The symbols move the states like this.
z623 + z135
z623 ! z168
z623 @ z124
z623 * z853
z623 $ z840
z623 % z841
z482 + z318
z482 ! z999
z482 $ z962
z335 + z669
z335 ! z724
z335 @ z581
z335 * z737
z335 $ z120
z335 % z735
z841 + z494
z841 ! z581
z841 @ z724
z841 * z679
z841 $ z986
z841 % z623
z705 + z635
z705 $ z839
z705 % z999
z324 ! z511
z324 * z318
z324 $ z241
z124 + z17
z124 ! z735
z124 @ z623
z124 * z492
z124 $ z720
z124 % z724
z430 ! z853
z430 @ z241
z430 * z168
z561 + z511
z561 * z999
z561 $ z942
z635 + z705
z635 ! z120
z635 @ z986
z635 * z579
z635 $ z724
z635 % z720
z783 + z840
z783 @ z999
z783 $ z135
z737 ! z343
z737 * z335
z737 % z241
z168 + z871
z168 ! z623
z168 @ z735
z168 * z430
z168 $ z227
z168 % z581
z511 + z561
z511 ! z324
z511 @ z950
z511 * z720
z511 $ z492
z511 % z579
z17 + z124
z17 ! z962
z17 @ z135
z17 * z942
z17 $ z999
z17 % z839
z343 + z510
z343 ! z737
z343 @ z679
z343 * z724
z343 $ z579
z343 % z492
z581 ! z841
z581 @ z335
z581 % z168
z986 @ z635
z986 $ z841
z986 % z840
z492 + z942
z492 ! z241
z492 @ z853
z492 * z124
z492 $ z511
z492 % z343
z318 + z482
z318 ! z720
z318 @ z227
z318 * z324
z318 $ z735
z318 % z120
z839 + z724
z839 ! z669
z839 @ z494
z839 * z510
z839 $ z705
z839 % z17
z840 + z783
z840 ! z227
z840 @ z720
z840 * z950
z840 $ z623
z840 % z986
z999 + z720
z999 ! z482
z999 @ z783
z999 * z561
z999 $ z17
z999 % z705
z669 + z335
z669 ! z839
z669 % z962
z135 + z623
z135 ! z871
z135 @ z17
z135 * z338
z135 $ z783
z135 % z494
z510 + z343
z510 * z839
z510 % z942
z942 + z492
z942 ! z875
z942 @ z338
z942 * z17
z942 $ z561
z942 % z510
z962 + z735
z962 ! z17
z962 @ z871
z962 * z875
z962 $ z482
z962 % z669
z950 @ z511
z950 * z840
z950 $ z853
z241 + z875
z241 ! z492
z241 @ z430
z241 * z735
z241 $ z324
z241 % z737
z579 * z635
z579 $ z343
z579 % z511
z338 + z853
z338 @ z942
z338 * z135
z871 + z168
z871 ! z135
z871 @ z962
z494 + z841
z494 @ z839
z494 % z135
z875 + z241
z875 ! z942
z875 * z962
z720 + z999
z720 ! z318
z720 @ z840
z720 * z511
z720 $ z124
z720 % z635
z735 + z962
z735 ! z124
z735 @ z168
z735 * z241
z735 $ z318
z735 % z335
z679 @ z343
z679 * z841
z679 % z853
z227 ! z840
z227 @ z318
z227 $ z168
z724 + z839
z724 ! z335
z724 @ z841
z724 * z343
z724 $ z635
z724 % z124
z120 ! z635
z120 $ z335
z120 % z318
z853 + z338
z853 ! z430
z853 @ z492
z853 * z623
z853 $ z950
z853 % z679

In the rows, zero is written as 145.

The rows follow the links: the fewer symbols apart two states are, the more alike their rows tend to be.

Each row is also shifted at random along 9 hidden directions that mean nothing.

Some states, each with a row of numbers:
z705: 214 88 154 153 129 98 111 162 201 116 146 130 160 181 154 184 148 166 146 154 118 165 202 145 121 125 198 107 134 178 154 165 140 231 166 158 146 123 203
z669: 181 134 178 155 129 122 149 89 100 126 130 162 154 179 135 140 184 100 166 143 153 198 154 109 180 122 148 199 73 142 53 120 121 155 183 149 123 131 186
z124: 128 117 139 160 134 158 142 137 115 111 135 131 85 117 129 169 141 143 136 190 138 143 132 144 145 133 155 155 133 154 120 122 143 177 138 94 146 179 136
z635: 131 139 176 127 124 177 143 174 92 135 99 134 206 155 138 163 196 144 134 102 153 81 113 152 162 171 116 153 191 116 169 157 145 131 144 118 180 194 181
z135: 180 178 91 127 119 123 135 156 199 165 167 204 54 135 152 158 149 218 113 126 199 95 154 122 106 151 145 130 200 146 148 165 146 143 156 99 155 128 136
z999: 93 161 112 158 120 134 123 127 229 149 165 163 170 159 123 161 139 172 172 146 159 120 167 105 110 173 148 149 150 110 160 156 181 130 149 128 146 125 107
z168: 161 183 134 129 136 153 155 160 128 177 172 151 62 129 183 162 133 139 89 169 161 147 114 167 162 147 160 139 125 143 137 155 132 161 181 109 182 171 113
z511: 133 137 124 133 176 158 127 188 162 149 166 114 144 151 146 130 167 189 176 136 111 110 135 156 134 156 114 108 244 132 154 135 160 207 135 123 146 122 162
z853: 110 130 143 158 189 147 178 144 83 120 127 119 144 147 121 120 153 138 144 176 130 172 131 165 147 104 136 156 151 161 105 88 126 156 148 199 117 135 127
z430: 45 167 130 111 170 181 158 184 126 170 149 158 175 145 149 128 174 164 113 120 175 129 109 161 180 161 93 146 185 134 128 139 135 111 160 147 145 132 123
z986: 166 185 169 131 125 184 172 162 129 160 149 134 197 188 138 154 190 130 165 85 127 97 131 141 131 156 141 126 199 144 136 159 125 163 196 188 148 136 185
z17: 129 102 153 159 140 100 142 143 59 107 115 159 121 171 133 159 148 124 132 195 150 166 165 153 158 132 165 179 132 163 116 87 153 180 167 161 147 185 118
z735: 135 124 122 145 122 156 151 97 164 140 176 142 86 102 152 155 137 131 156 172 151 174 134 132 167 140 159 159 123 154 150 134 128 97 112 124 120 148 131
z227: 120 176 106 132 121 173 169 116 226 177 207 128 156 159 156 152 180 128 127 130 164 153 136 128 138 157 167 130 130 129 137 159 76 88 186 201 143 86 110
z840: 186 167 142 170 135 162 174 140 162 141 166 97 92 126 141 172 137 168 158 195 94 129 144 140 135 98 162 140 158 132 166 138 179 212 123 89 167 172 156
z581: 161 189 178 115 124 170 181 156 112 176 159 149 175 156 163 162 146 118 152 106 127 129 130 153 175 144 147 137 176 166 153 168 138 143 163 169 142 166 194
z875: 76 154 166 130 182 163 172 169 130 157 169 179 141 147 160 141 118 110 151 169 149 128 170 158 188 149 113 180 153 152 188 155 193 130 86 91 149 171 142
z120: 218 124 149 155 109 146 146 74 139 136 117 123 161 116 139 131 184 131 171 113 159 171 133 123 162 147 148 170 129 118 166 136 108 34 98 180 136 143 166
z241: 93 188 137 165 178 155 139 129 150 181 165 135 150 127 144 102 103 102 160 176 148 203 112 157 150 178 125 158 59 124 97 135 155 128 177 152 139 116 76

Start here and follow the symbols in turn, left to right. Where do you end up?
Answer with the state's name.
185 214 192 161 125 186 171 133 138 164 151 142 143 130 137 159 107 128 170 139 110 114 126 131 139 126 145 144 102 143 129 181 186 215 154 83 155 168 195
+ + % * ! * % %: z168
124 147 104 130 122 121 126 111 146 159 159 196 105 151 155 139 176 142 124 122 221 148 130 117 155 186 141 173 143 120 107 133 108 64 177 157 144 127 108
@ @ + @ $ ! +: z783
122 143 160 148 159 141 129 160 213 146 137 181 189 136 140 126 90 149 154 123 164 136 185 148 119 166 147 127 114 171 193 203 175 123 99 139 128 124 154
+ ! * $ % + !: z999
133 122 123 155 133 109 156 139 126 135 131 147 161 164 138 163 162 183 139 154 145 130 174 130 136 118 154 155 207 132 179 112 156 128 134 199 154 175 122
+ @ ! * *: z318
125 175 139 151 136 168 180 150 96 148 144 150 106 139 139 164 136 118 113 166 152 112 122 170 133 136 160 150 149 165 158 137 129 131 162 164 154 182 104
! ! % * * @ !: z335
123 185 138 157 182 174 156 148 172 155 194 137 126 134 130 107 93 118 213 167 105 141 139 145 113 161 133 125 152 166 139 148 168 174 131 156 110 112 127
% $ * % ! @: z227
167 98 176 147 128 113 128 170 129 118 120 164 171 175 154 181 129 135 129 146 144 143 184 153 142 140 178 132 132 190 157 163 151 190 162 152 141 166 176
@ @ * + + + * % $: z720
145 119 151 144 144 149 154 148 86 141 152 96 141 159 158 167 178 116 168 181 100 165 130 155 191 132 154 153 182 131 146 92 143 168 159 155 166 194 145
% $ $ $ @ %: z168
189 173 196 145 170 169 175 168 125 172 167 144 166 144 171 122 82 62 193 144 108 164 155 194 151 166 156 133 124 196 199 181 147 140 120 194 137 158 167
! @ @ * ! + ! ! !: z839
160 171 112 150 164 120 141 122 105 152 129 178 96 137 113 98 173 196 167 129 168 139 126 115 130 132 99 180 191 107 85 99 160 122 137 142 127 116 131
* % + ! ! ! !: z841
172 172 162 159 123 125 147 125 145 144 130 171 152 170 131 151 153 130 112 131 173 162 146 121 129 137 164 170 60 141 79 167 137 166 207 141 150 128 149
+ ! % $ @ @ ! $: z623
126 151 151 136 155 174 140 152 152 138 109 149 188 144 126 119 183 171 110 86 182 128 119 149 141 136 113 142 134 142 101 165 109 123 157 148 132 100 170
% ! @ + ! *: z17
147 152 138 171 134 161 156 125 109 129 136 106 136 144 132 153 165 110 162 171 122 129 117 145 140 159 154 158 144 117 149 116 142 147 164 144 173 181 112
* + * + ! ! $ !: z735
194 148 122 145 133 97 135 149 144 169 168 164 105 174 179 150 151 116 130 168 163 170 156 153 146 181 173 157 137 126 165 141 135 136 191 169 190 158 100
$ @ @ ! ! $ ! * *: z999
172 146 115 137 181 149 156 187 127 143 163 116 135 184 151 119 200 167 139 131 128 132 126 171 121 139 135 119 226 141 119 110 94 189 198 201 155 102 149
* ! $ * ! $ $ *: z623
136 136 149 135 153 161 89 186 165 145 93 161 171 105 149 126 136 179 76 95 207 119 115 185 116 195 121 130 118 132 164 198 134 103 144 97 176 140 128
* % @ @ % $ @ $: z841
117 177 136 151 190 138 161 174 144 155 179 158 181 205 131 117 151 108 197 150 121 122 164 151 124 174 126 146 192 141 153 130 165 170 168 191 150 122 131
$ @ @ % + + + $: z579
